Here is a tiny trained network, its code and every weight. The questions are about switching its units off for an input and a target symbol, where a switched-off unit gives its printed mean instead of its output.

import numpy as np


def w(rows, s, z=0):
    codes = np.array(rows[::2]) - 128.0
    scale = np.full(codes.shape[1], s)
    scale[-1] = z or s
    return codes * scale


def f(y):
    return y / 2 * (1 + np.tanh(0.7978845608 * (y + 0.044715 * y**3)))


def softmax(a):
    e = np.exp(a - a.max(-1, keepdims=True))
    return e / e.sum(-1, keepdims=True)


def log_softmax(a):
    a = a - a.max(-1, keepdims=True)
    return a - np.log(np.exp(a).sum(-1, keepdims=True))


def net(x, mask):
    ids = ['γδζλμξστφ'.index(c) for c in x.split()]
    T = len(ids)
    res = E[ids] + P[:T]
    u = 0
    for l in range(3):
        r = res
        for j in range(2):
            rows = slice(3 * j, 3 * j + 3)
            q, k, v = (r @ M[l][rows].T for M in (Q, K, V))
            z = softmax(np.where(np.tri(T) > 0, q @ k.T / 3**0.5, -1e9)) @ v
            o = O[l][rows]
            res = res + np.where(mask[u + j], z, o[:, -1]) @ o[:, :-1]
        u += 2
        y = f(res @ A[l][:, :-1].T + A[l][:, -1])
        res = res + np.where(mask[u : u + 4], y, B[l][:, -1]) @ B[l][:, :-1]
        u += 4
    return log_softmax(res[-1] @ U[:, :-1].T + U[:, -1])


Q, K, V, O, A, B = {}, {}, {}, {}, {}, {}
E = w([
[104,125,109,50],'γ',
[99,212,182,118],'δ',
[167,119,126,200],'ζ',
[186,48,247,175],'λ',
[45,103,152,124],'μ',
[133,63,79,121],'ξ',
[68,155,94,194],'σ',
[202,176,74,143],'τ',
[182,113,169,56],'φ',
],0.012)
P = w([
[96,94,39,8],'0',
[73,49,53,65],'1',
[60,79,89,76],'2',
[60,89,134,109],'3',
[63,118,137,111],'4',
[65,117,153,116],'5',
[77,145,120,119],'6',
],0.0016)
Q[0] = w([
[221,139,27,254],'L0H1',
[139,130,114,155],'L0H1',
[75,124,180,24],'L0H1',
[129,127,128,129],'L0H2',
[132,128,125,126],'L0H2',
[120,125,130,132],'L0H2',
],0.0055)
K[0] = w([
[48,93,159,60],'L0H1',
[104,120,137,115],'L0H1',
[254,204,48,233],'L0H1',
[129,128,128,127],'L0H2',
[125,127,128,127],'L0H2',
[131,129,128,130],'L0H2',
],0.0084)
V[0] = w([
[254,176,51,205],'L0H1',
[173,176,130,238],'L0H1',
[16,110,222,29],'L0H1',
[126,152,148,84],'L0H2',
[100,77,30,97],'L0H2',
[121,130,136,96],'L0H2',
],0.0026)
O[0] = w([
[60,105,180,2,106],'L0H1',
[76,149,144,105,3],'L0H1',
[198,167,86,204,151],'L0H1',
[165,135,125,141,156],'L0H2',
[132,49,152,138,254],'L0H2',
[146,121,125,141,158],'L0H2',
],0.0038,0.00082)
A[0] = w([
[179,40,254,167,249],'L0N1',
[114,129,230,111,223],'L0N2',
[129,135,121,116,160],'L0N3',
[155,134,102,124,198],'L0N4',
],0.0083,0.0017)
B[0] = w([
[173,42,247,168,247],'L0N1',
[110,139,255,78,218],'L0N2',
[128,136,119,119,164],'L0N3',
[152,140,89,123,205],'L0N4',
],0.0076,0.0013)
Q[1] = w([
[134,145,120,206],'L1H1',
[192,138,129,90],'L1H1',
[1,91,154,30],'L1H1',
[121,231,38,130],'L1H2',
[47,131,62,116],'L1H2',
[146,233,68,123],'L1H2',
],0.0063)
K[1] = w([
[100,115,135,56],'L1H1',
[124,104,181,161],'L1H1',
[207,206,2,232],'L1H1',
[116,70,201,153],'L1H2',
[162,81,139,226],'L1H2',
[107,83,219,125],'L1H2',
],0.0071)
V[1] = w([
[12,110,123,2],'L1H1',
[54,113,138,35],'L1H1',
[132,148,177,183],'L1H1',
[89,170,30,128],'L1H2',
[156,67,130,63],'L1H2',
[143,196,30,148],'L1H2',
],0.0049)
O[1] = w([
[3,54,196,33,191],'L1H1',
[10,59,217,3,176],'L1H1',
[160,185,168,144,47],'L1H1',
[120,141,33,202,122],'L1H2',
[136,69,124,88,250],'L1H2',
[160,145,47,210,99],'L1H2',
],0.0047,0.0014)
A[1] = w([
[1,116,134,131,253],'L1N1',
[171,93,62,14,222],'L1N2',
[170,12,170,149,188],'L1N3',
[141,129,55,202,237],'L1N4',
],0.0072,0.0048)
B[1] = w([
[3,120,113,92,230],'L1N1',
[174,116,14,52,255],'L1N2',
[178,21,172,152,207],'L1N3',
[157,146,30,210,181],'L1N4',
],0.0065,0.0063)
Q[2] = w([
[198,43,136,206],'L2H1',
[61,236,116,30],'L2H1',
[74,237,145,155],'L2H1',
[192,186,253,176],'L2H2',
[207,201,249,123],'L2H2',
[144,169,189,241],'L2H2',
],0.0041)
K[2] = w([
[159,58,116,159],'L2H1',
[88,248,145,90],'L2H1',
[103,181,74,146],'L2H1',
[169,231,102,90],'L2H2',
[122,254,75,64],'L2H2',
[190,174,123,131],'L2H2',
],0.0062)
V[2] = w([
[199,62,197,252],'L2H1',
[153,177,90,219],'L2H1',
[131,203,46,121],'L2H1',
[143,17,150,185],'L2H2',
[156,226,84,9],'L2H2',
[7,178,165,114],'L2H2',
],0.004)
O[2] = w([
[119,134,255,103,28],'L2H1',
[83,61,149,112,3],'L2H1',
[110,83,57,127,103],'L2H1',
[138,74,80,202,225],'L2H2',
[150,183,128,36,107],'L2H2',
[40,123,183,101,59],'L2H2',
],0.005,0.003)
A[2] = w([
[153,151,228,131,2],'L2N1',
[121,255,95,77,226],'L2N2',
[64,131,122,148,222],'L2N3',
[131,112,96,207,203],'L2N4',
],0.0086,0.0038)
B[2] = w([
[99,170,2,83,202],'L2N1',
[158,221,219,137,253],'L2N2',
[57,126,134,129,189],'L2N3',
[120,178,110,185,202],'L2N4',
],0.0089,0.0064)
U = w([
[152,21,7,139,107],'γ',
[21,49,184,123,160],'δ',
[85,195,244,150,108],'ζ',
[207,14,201,48,195],'λ',
[214,171,210,123,3],'μ',
[92,146,63,2,153],'ξ',
[185,100,209,249,243],'σ',
[211,222,77,196,105],'τ',
[42,170,108,230,41],'φ',
],0.0053,0.0043)

Each question gives the input, a string of symbols that net reads in full, and the target symbol t.
The units are the heads (3 rows each of Q, K, V and O) and the neurons (one row each of A and B). Each row of codes is followed by its name. A weight is (code - 128) times the scale printed after its matrix; where a second scale follows, it is the last column's (O, A, B and U).
mask holds one flag per unit, layer by layer, with each layer's heads first. A switched-off unit (its flag False) gives its mean, the last column of its rows in O or B, instead of its output. The means were averaged over made-up inputs and are rounded, as every weight is.
A unit's drop is (log p(t) with every unit on - log p(t) with that unit switched off) / (log p(t) with every unit on - log p(t) with every unit switched off).
The circuit of an input: a set's keep is (log p(t) with only the set's units on - log p(t) with every unit switched off) / (log p(t) with every unit on - log p(t) with every unit switched off). Starting from the 12 units with the biggest drops (on a tie, the unit counted first), units are removed one at a time, each time the one whose removal leaves the highest keep (on an exact tie, the one counted first), for as long as the keep stays at least 0.8.
units of the circuit, in order: the units of the circuit, biggest drop first
unit that matters most: the unit with the biggest drop
k most important neurons: the k neurons with the biggest drops, biggest first
k most important neurons of layer l: the k neurons of layer l with the biggest drops, biggest first
heads that matter: for each layer, one digit per head in row order, 1 if its drop is at least 0.15 and else 0, layers parted by /
drop when u is switched off: that unit's drop, to one decimal
input τ λ δ τ μ, target φ: unit that matters most : L0N1
input τ τ γ σ δ, target ζ: 2 most important neurons of layer 2 : [L2N2, L2N1]
input γ φ μ λ ζ μ τ, target μ: heads that matter : 00 / 11 / 00
input φ φ φ φ γ λ, target λ: units of the circuit, in order : [L1N3, L0N1]
input γ σ δ λ γ, target γ: 3 most important neurons : [L1N3, L0N1, L1N2]
input ξ λ τ γ, target γ: heads that matter : 00 / 00 / 01
input λ γ τ τ δ, target ζ: 3 most important neurons : [L2N2, L1N3, L0N1]
input φ τ ξ τ ζ, target σ: 2 most important neurons : [L0N1, L2N1]
input γ λ γ φ, target ξ: heads that matter : 00 / 00 / 11
input φ λ δ ξ ξ φ, target ξ: 2 most important neurons of layer 1 : [L1N3, L1N4]
input σ γ φ δ μ, target δ: heads that matter : 00 / 00 / 00
input τ ξ μ μ μ, target δ: heads that matter : 10 / 00 / 00
input τ τ μ γ ζ σ, target φ: 2 most important neurons of layer 0 : [L0N1, L0N2]
input φ γ γ τ ζ τ γ, target τ: most important neuron of layer 2 : [L2N2]
input λ ξ γ γ γ ζ, target τ: 3 most important neurons : [L2N1, L0N1, L0N2]
input τ φ γ λ γ μ σ, target δ: 3 most important neurons of layer 1 : [L1N1, L1N4, L1N2]
input λ ξ τ, target μ: drop when L2N2 is switched off : 0.3
input ξ τ γ λ, target λ: drop when L2N1 is switched off : 0.1
input γ γ λ ξ, target σ: drop when L2H2 is switched off : 1.0
input ξ μ ζ σ, target φ: most important neuron of layer 2 : [L2N4]
